Below is a small trained network, with its code and all its weights. Each question gives an input and a class and asks what happens when units are switched off, that is, made to give their printed mean instead of their output.

import numpy as np


def w(rows, s, z=0):
    codes = np.array(rows[::2]) - 128.0
    scale = np.full(codes.shape[1], s)
    scale[-1] = z or s
    return codes * scale


def norm(h):
    return h / np.sqrt((h * h).mean(-1, keepdims=True) + 1e-5)


def f(y):
    return np.maximum(y, 0)


def log_softmax(a):
    a = a - a.max(-1, keepdims=True)
    return a - np.log(np.exp(a).sum(-1, keepdims=True))


def net(x, mask):
    res = np.array(x, float).reshape(1, 7) / 4 @ E
    u = 0
    for l in range(2):
        y = f(norm(res) @ A[l][:, :-1].T + A[l][:, -1])
        res = res + np.where(mask[u : u + 10], y, B[l][:, -1]) @ B[l][:, :-1]
        u += 10
    return log_softmax(norm(res)[-1] @ U[:, :-1].T + U[:, -1])


A, B = {}, {}
E = w([
[165,165,114,68,81,49,141,169,46,224],'x0',
[141,152,135,114,126,141,120,137,152,137],'x1',
[136,124,132,129,123,125,134,132,137,125],'x2',
[122,222,206,71,80,100,189,77,126,11],'x3',
[129,148,205,140,218,98,161,188,118,117],'x4',
[132,128,128,125,127,131,129,131,132,127],'x5',
[182,130,71,94,177,4,21,89,151,78],'x6',
],0.0048)
A[0] = w([
[117,187,139,146,131,85,117,176,63,147,28],'L0N0',
[145,111,119,106,100,81,118,171,104,187,32],'L0N1',
[109,111,105,188,172,170,88,128,172,89,23],'L0N2',
[173,113,107,158,160,93,34,108,142,149,86],'L0N3',
[107,125,159,144,254,103,132,224,131,136,35],'L0N4',
[162,97,44,148,61,179,75,77,128,144,62],'L0N5',
[182,109,104,145,221,68,144,99,137,129,44],'L0N6',
[125,152,108,136,135,107,115,146,94,170,83],'L0N7',
[150,71,56,122,189,141,115,162,168,187,5],'L0N8',
[193,128,118,206,138,175,134,153,98,160,121],'L0N9',
],0.0086,0.0031)
B[0] = w([
[134,164,99,134,150,129,112,111,195,154,196],'L0N0',
[129,137,33,139,188,120,213,100,211,127,209],'L0N1',
[126,106,57,114,252,94,224,159,184,160,220],'L0N2',
[148,71,173,92,127,190,111,157,94,115,245],'L0N3',
[210,192,123,233,54,173,120,2,104,144,253],'L0N4',
[214,193,146,207,102,149,142,50,99,145,247],'L0N5',
[137,122,111,81,146,168,93,114,98,99,213],'L0N6',
[114,111,86,88,90,174,212,199,179,103,185],'L0N7',
[19,136,198,157,71,36,63,142,176,115,241],'L0N8',
[65,81,134,120,116,124,139,131,91,153,221],'L0N9',
],0.0079,0.0051)
A[1] = w([
[140,133,129,90,134,121,73,130,146,73,193],'L1N0',
[159,70,139,231,186,169,90,150,148,169,194],'L1N1',
[175,145,155,64,141,129,52,96,122,139,6],'L1N2',
[136,101,9,125,77,174,114,106,70,140,144],'L1N3',
[88,114,146,109,189,130,178,83,206,93,69],'L1N4',
[2,164,157,116,95,84,71,132,160,89,142],'L1N5',
[116,128,142,188,106,204,162,158,97,218,50],'L1N6',
[31,132,190,160,110,222,164,181,112,152,190],'L1N7',
[130,224,165,137,112,89,130,92,125,55,143],'L1N8',
[149,184,73,58,99,85,154,201,83,181,68],'L1N9',
],0.0072,0.0023)
B[1] = w([
[43,70,173,66,152,208,170,245,60,109,178],'L1N0',
[121,225,136,74,36,90,212,181,103,133,254],'L1N1',
[153,69,162,68,143,198,113,106,62,61,164],'L1N2',
[104,165,193,125,195,108,107,122,129,98,210],'L1N3',
[145,139,45,113,127,100,172,123,219,232,201],'L1N4',
[34,100,214,122,97,49,145,253,57,195,159],'L1N5',
[185,115,194,83,177,150,56,138,92,26,241],'L1N6',
[150,68,67,39,179,83,31,131,107,81,238],'L1N7',
[113,123,109,236,62,104,65,123,123,230,227],'L1N8',
[97,67,91,213,220,174,232,133,211,101,176],'L1N9',
],0.0059,0.0063)
U = w([
[126,135,31,115,191,103,211,118,234,144,254],'0',
[212,195,138,207,88,138,98,43,89,120,108],'1',
[121,55,135,5,182,137,84,159,87,65,144],'2',
[19,115,149,153,66,36,103,167,136,189,14],'3',
],0.012,0.00095)

Each question gives the input, the list of numbers given to net, and the class t.
The units are the neurons (one row each of A and B). Each row of codes is followed by its name. A weight is (code - 128) times the scale printed after its matrix; where a second scale follows, it is the last column's (A, B and U).
mask holds one flag per neuron, layer by layer. A switched-off neuron (its flag False) gives its mean, the last column of its row in B, instead of its output. The means were averaged over made-up inputs and are rounded, as every weight is.
A unit's drop is (log p(t) with every unit on - log p(t) with that unit switched off) / (log p(t) with every unit on - log p(t) with every unit switched off).
The circuit of an input: a set's keep is (log p(t) with only the set's units on - log p(t) with every unit switched off) / (log p(t) with every unit on - log p(t) with every unit switched off). Starting from the 12 units with the biggest drops (on a tie, the unit counted first), units are removed one at a time, each time the one whose removal leaves the highest keep (on an exact tie, the one counted first), for as long as the keep stays at least 0.8.
circuit, biggest first: the units of the circuit, biggest drop first
unit that matters most: the unit with the biggest drop
k most important neurons: the k neurons with the biggest drops, biggest first
k most important neurons of layer l: the k neurons of layer l with the biggest drops, biggest first
input [6,8,0,5,4,8,-6], class 0: 3 most important neurons of layer 0 -> (L0N8, L0N4, L0N3)
input [1,-3,5,-7,0,8,7], class 2: circuit, biggest first -> (L0N3)
input [-6,-1,-3,-3,-2,6,7], class 2: 3 most important neurons of layer 0 -> (L0N3, L0N6, L0N1)
input [5,-2,-6,7,2,-4,-3], class 3: 3 most important neurons -> (L0N2, L0N4, L0N5)
input [-1,0,2,6,4,-1,-5], class 3: 4 most important neurons -> (L0N3, L0N4, L0N5, L1N8)
input [-2,1,6,-4,-3,-7,4], class 2: 3 most important neurons -> (L0N3, L0N4, L0N6)
input [-3,7,-8,5,3,-6,-6], class 2: 4 most important neurons -> (L1N7, L0N8, L0N4, L0N5)
input [5,2,-7,-4,-5,1,-2], class 0: 2 most important neurons of layer 1 -> (L1N8, L1N9)
input [-7,-7,7,5,-5,-2,2], class 0: 3 most important neurons of layer 0 -> (L0N8, L0N4, L0N2)
input [-8,6,-8,7,-3,7,3], class 0: 2 most important neurons of layer 0 -> (L0N8, L0N2)
input [6,-7,-8,8,-3,-6,-3], class 3: circuit, biggest first -> (L0N4, L1N8)
input [-1,-1,-3,8,3,8,7], class 3: 2 most important neurons -> (L1N8, L1N5)
input [7,-5,-2,-7,5,3,-2], class 0: 2 most important neurons -> (L0N1, L0N7)
input [-2,4,-6,-7,0,-2,4], class 3: circuit, biggest first -> (L0N8)
input [-4,-2,3,5,1,-8,4], class 3: 2 most important neurons of layer 1 -> (L1N8, L1N5)
input [6,6,4,-6,2,-1,-7], class 2: 3 most important neurons of layer 1 -> (L1N6, L1N7, L1N4)
input [6,-7,7,-4,-7,-1,-6], class 1: 2 most important neurons -> (L0N5, L0N2)
input [5,5,-4,5,7,-1,-7], class 1: 4 most important neurons -> (L0N8, L0N3, L0N2, L1N8)
input [-1,4,0,3,6,-7,-6], class 1: 3 most important neurons of layer 0 -> (L0N4, L0N3, L0N8)
input [-6,3,-4,-8,8,-2,8], class 1: 2 most important neurons of layer 0 -> (L0N4, L0N7)
input [8,1,7,-1,-3,1,-8], class 0: unit that matters most -> L0N1
input [4,-4,7,8,0,8,5], class 3: 3 most important neurons -> (L1N8, L0N4, L0N5)
input [-2,-5,-4,-7,-6,-5,4], class 3: 3 most important neurons -> (L0N8, L0N4, L1N1)
input [2,-5,-5,-5,4,4,-5], class 2: 2 most important neurons -> (L1N6, L0N5)
input [-5,-4,-7,-3,6,-4,1], class 1: 2 most important neurons of layer 0 -> (L0N4, L0N1)
input [-3,0,-1,3,8,-1,8], class 1: 3 most important neurons -> (L0N4, L1N8, L1N7)
input [-1,6,6,8,-7,-3,2], class 3: most important neuron -> (L0N4)
input [8,7,-8,7,-1,1,-7], class 0: 3 most important neurons -> (L0N8, L0N4, L1N9)
input [0,-1,-3,3,0,-7,-2], class 3: 4 most important neurons of layer 0 -> (L0N3, L0N4, L0N2, L0N5)
